Below is a small trained network, with its code and all its weights. Each question gives an input and a class and asks what happens when units are switched off, that is, made to give their printed mean instead of their output.

import numpy as np


def w(rows, s, z=0):
    codes = np.array(rows[::2]) - 128.0
    scale = np.full(codes.shape[1], s)
    scale[-1] = z or s
    return codes * scale


def norm(h):
    return h / np.sqrt((h * h).mean(-1, keepdims=True) + 1e-5)


def f(y):
    return y / 2 * (1 + np.tanh(0.7978845608 * (y + 0.044715 * y**3)))


def log_softmax(a):
    a = a - a.max(-1, keepdims=True)
    return a - np.log(np.exp(a).sum(-1, keepdims=True))


def net(x, mask):
    res = np.array(x, float).reshape(1, 6) / 4 @ E
    u = 0
    for l in range(3):
        y = f(norm(res) @ A[l][:, :-1].T + A[l][:, -1])
        res = res + np.where(mask[u : u + 10], y, B[l][:, -1]) @ B[l][:, :-1]
        u += 10
    return log_softmax(norm(res)[-1] @ U[:, :-1].T + U[:, -1])


A, B = {}, {}
E = w([
[118,122,129,131,143,135,128,134,130],'x0',
[100,73,35,66,4,186,125,204,191],'x1',
[161,92,131,147,138,117,122,147,132],'x2',
[190,202,224,199,78,254,169,181,181],'x3',
[166,104,133,133,119,113,121,128,135],'x4',
[190,181,74,87,213,156,83,186,145],'x5',
],0.0076)
A[0] = w([
[199,97,131,140,122,104,74,137,155,21],'L0N1',
[97,155,164,111,161,147,162,159,78,120],'L0N2',
[39,49,248,156,68,119,206,122,115,21],'L0N3',
[128,127,137,179,58,89,141,129,111,31],'L0N4',
[110,143,212,216,158,104,111,66,130,37],'L0N5',
[172,163,140,37,149,129,79,153,144,4],'L0N6',
[120,156,228,208,50,171,130,150,221,64],'L0N7',
[184,185,55,99,210,175,74,168,155,98],'L0N8',
[122,43,87,82,3,173,143,141,163,53],'L0N9',
[58,53,190,176,67,67,167,109,120,32],'L0N10',
],0.0072,0.0038)
B[0] = w([
[88,176,110,155,119,149,111,90,136,117],'L0N1',
[152,117,154,148,74,121,133,133,151,141],'L0N2',
[206,250,3,171,200,156,91,69,203,227],'L0N3',
[159,159,145,122,131,142,95,109,175,138],'L0N4',
[120,132,195,138,120,87,147,159,125,206],'L0N5',
[122,156,95,177,159,146,132,99,132,132],'L0N6',
[154,74,126,70,144,189,141,123,63,243],'L0N7',
[127,171,88,183,128,154,51,61,163,201],'L0N8',
[73,96,156,164,138,102,144,169,178,255],'L0N9',
[154,156,1,140,192,122,49,58,129,216],'L0N10',
],0.0091,0.0061)
A[1] = w([
[126,154,81,212,9,109,213,43,112,83],'L1N1',
[160,177,207,150,251,7,184,106,33,74],'L1N2',
[109,205,102,212,85,152,46,41,215,40],'L1N3',
[119,133,96,165,75,87,226,121,95,1],'L1N4',
[160,163,114,169,103,98,155,60,162,56],'L1N5',
[181,193,211,154,136,39,204,96,49,26],'L1N6',
[171,105,125,157,59,85,136,84,164,3],'L1N7',
[120,149,187,137,166,74,169,165,225,68],'L1N8',
[78,71,102,65,27,148,197,156,149,62],'L1N9',
[45,51,110,9,207,2,132,123,61,24],'L1N10',
],0.006,0.0023)
B[1] = w([
[167,102,81,162,184,160,103,72,157,134],'L1N1',
[51,136,150,153,76,142,102,188,207,255],'L1N2',
[159,129,73,88,125,86,78,91,108,236],'L1N3',
[134,156,152,114,197,146,121,91,130,109],'L1N4',
[151,113,100,72,127,118,96,149,154,154],'L1N5',
[48,131,225,190,144,51,67,220,206,188],'L1N6',
[114,199,105,175,163,161,136,141,115,115],'L1N7',
[99,132,152,86,102,84,89,190,135,130],'L1N8',
[149,170,169,254,139,54,95,184,188,172],'L1N9',
[191,111,150,103,62,165,190,119,29,221],'L1N10',
],0.0071,0.0058)
A[2] = w([
[113,87,171,189,85,148,220,95,134,195],'L2N1',
[171,113,225,88,147,231,235,117,107,9],'L2N2',
[198,70,115,64,135,105,163,104,13,119],'L2N3',
[103,59,64,123,113,66,123,118,33,49],'L2N4',
[98,81,45,98,102,163,192,219,160,142],'L2N5',
[26,73,96,154,129,132,154,193,254,78],'L2N6',
[164,147,188,109,90,192,168,149,107,106],'L2N7',
[194,208,65,177,190,179,96,118,127,25],'L2N8',
[114,33,163,166,131,126,172,146,113,18],'L2N9',
[204,141,138,191,149,164,142,126,139,90],'L2N10',
],0.0079,0.0014)
B[2] = w([
[170,118,56,117,171,109,92,68,94,158],'L2N1',
[118,57,113,15,22,128,255,174,2,173],'L2N2',
[161,141,177,154,73,186,163,195,99,170],'L2N3',
[187,110,114,98,112,220,217,154,83,194],'L2N4',
[79,147,217,136,178,93,124,44,135,197],'L2N5',
[126,186,222,173,166,68,74,175,141,244],'L2N6',
[92,84,98,104,103,68,184,126,69,160],'L2N7',
[158,126,56,116,143,88,164,86,142,254],'L2N8',
[75,209,80,140,161,166,104,87,99,153],'L2N9',
[114,100,79,41,143,140,102,46,56,173],'L2N10',
],0.0082,0.0069)
U = w([
[148,147,38,144,181,152,91,58,160,178],'0',
[62,125,246,187,143,107,102,176,169,218],'1',
[126,80,135,89,86,189,223,151,23,1],'2',
],0.013,0.00076)

Each question gives the input, the list of numbers given to net, and the class t.
The units are the neurons (one row each of A and B). Each row of codes is followed by its name. A weight is (code - 128) times the scale printed after its matrix; where a second scale follows, it is the last column's (A, B and U).
mask holds one flag per neuron, layer by layer. A switched-off neuron (its flag False) gives its mean, the last column of its row in B, instead of its output. The means were averaged over made-up inputs and are rounded, as every weight is.
A unit's drop is (log p(t) with every unit on - log p(t) with that unit switched off) / (log p(t) with every unit on - log p(t) with every unit switched off).
The circuit of an input: a set's keep is (log p(t) with only the set's units on - log p(t) with every unit switched off) / (log p(t) with every unit on - log p(t) with every unit switched off). Starting from the 12 units with the biggest drops (on a tie, the unit counted first), units are removed one at a time, each time the one whose removal leaves the highest keep (on an exact tie, the one counted first), for as long as the keep stays at least 0.8.
units of the circuit, in order: the units of the circuit, biggest drop first
most important unit: the unit with the biggest drop
top k neurons: the k neurons with the biggest drops, biggest first
top k neurons in layer l: the k neurons of layer l with the biggest drops, biggest first
drop when u is switched off: that unit's drop, to one decimal
input [-8,6,-4,6,0,0], class 1: units of the circuit, in order : L0N9
input [-7,-8,-1,3,-7,7], class 1: units of the circuit, in order : L0N3; L1N2
input [-4,5,0,-6,0,3], class 2: top 4 neurons : L1N10; L1N2; L2N4; L1N6
input [1,-8,3,-8,-1,-4], class 1: top 3 neurons : L1N6; L1N2; L0N7
input [-8,8,7,-7,-6,0], class 1: units of the circuit, in order : L0N9; L2N6
input [0,4,6,-1,-3,-3], class 1: top 3 neurons : L0N9; L2N6; L0N8
input [-8,2,-7,4,3,-3], class 2: top 2 neurons in layer 0 : L0N7; L0N8
input [-6,0,-1,7,5,-7], class 0: top 3 neurons : L0N3; L0N10; L1N10
input [-2,-7,4,8,3,5], class 2: top 2 neurons : L0N7; L2N2
input [-2,-3,4,-7,-1,6], class 2: top 2 neurons : L0N3; L1N10
input [7,-5,-1,-6,0,-3], class 2: top 2 neurons : L1N10; L2N4
input [-2,-7,0,-8,-5,-6], class 2: top 2 neurons in layer 1 : L1N10; L1N9
input [-4,-5,8,6,-5,-6], class 0: top 2 neurons in layer 1 : L1N10; L1N6
input [-8,-6,-5,-1,5,-4], class 1: most important unit : L0N5
input [2,-3,-1,3,1,-5], class 0: drop when L0N3 is switched off : 1.1
input [5,4,-1,8,-8,6], class 2: drop when L0N10 is switched off : 0.3
input [-1,-4,-5,6,-4,1], class 2: drop when L0N7 is switched off : 0.6
